tava: [ 3.79  5.50 -0.52  2.05 -0.60  5.37 -3.44]
gul: [ 3.84  4.61  0.57  1.41 -1.73  4.93 -3.86]
lizi: [ 5.08  8.66 -2.07  4.14  1.85  4.05 -1.80]
barom: [-0.61 -2.90  5.15  0.52 -7.18  1.16 -3.52]
dag: [ 0.93  3.38  0.45  6.37 -0.96  0.12 -0.18]
Sesu: [ 1.26  3.92 -4.88  0.49  6.52 -0.57  2.90]
mene: [-1.73  4.91  0.85 -1.10 -2.49  5.07 -4.17]
gitid: [-2.17 -2.34 -0.93  0.38  2.67 -5.65  4.73]
at: [ 4.91  0.85 -1.10 -2.49  5.07] -> mene, 2
at: [-1.73  4.93] -> gul, 5
at: [ 4.05 -1.80] -> lizi, 6

Sesu: [-0.44 -2.82 -0.26 -1.05 -1.38  3.03 -1.24]
nabib: [ 6.90  0.80 -1.79  8.87  7.72  1.84 -6.68]
kuve: [ 3.43  4.06 -0.02  4.93  1.66 -1.66 -2.25]
gitid: [ 6.95  7.81 -3.85  7.16  3.68 -8.12 -2.58]
Tisen: [ 2.95  2.46  0.09  4.38  1.57 -3.90 -0.27]
gul: [ 1.02 -1.04  1.29  1.82  4.65  4.36 -5.21]
lizi: [ 3.67  1.71 -0.21  4.08 -1.38  3.03 -1.24]
famal: [-1.88  2.43 -0.34 -1.56 -1.77 -2.87 -0.41]
at: [ 3.67  1.71 -0.21  4.08 -1.38] -> lizi, 1
which: [-0.44 -2.82 -0.26 -1.05 -1.38  3.03 -1.24] -> Sesu
at: [ 4.38  1.57 -3.90] -> Tisen, 4
howmany Tisen: [-0.27] -> 1

gul: [ 2.71  2.71 -4.71  2.71 -4.71  0.22  2.71]
gitid: [ 5.80 -5.94 -4.34 -4.05 -4.74 -3.82  6.06]
kuve: [ 4.11  0.22 -6.06  2.72  6.56 -4.71  6.31]
howmany gul: [2.71] -> 4
howmany gul: [-4.70] -> 0
at: [ 2.71 -4.71  2.71 -4.71  0.22  2.71] -> gul, 2
howmany gul: [2.72] -> 0

tava: [-7.61  2.22 -4.66 -4.08 -5.17 -4.77  4.45 -4.72]
mene: [ 4.68  1.01  3.45 -5.02  4.57 -1.89 -6.61  5.20]
barom: [ 1.22 -5.20 -0.84 -5.20 -5.20  1.22 -3.34  1.22]
dag: [ 4.03 -5.42  0.55  3.44 -2.39 -3.31 -5.15  3.84]
Tisen: [-4.05 -4.05  4.04 -4.05  4.04  3.33  4.04  0.26]
gul: [-3.84  4.52  6.11  4.62 -4.60  4.89 -5.19 -5.82]
at: [-3.31 -5.15] -> dag, 6
howmany Tisen: [4.04] -> 3
at: [-4.05  4.04  3.33  4.04  0.26] -> Tisen, 4
at: [ 4.52  6.11  4.62 -4.60] -> gul, 2
howmany barom: [-5.20] -> 3

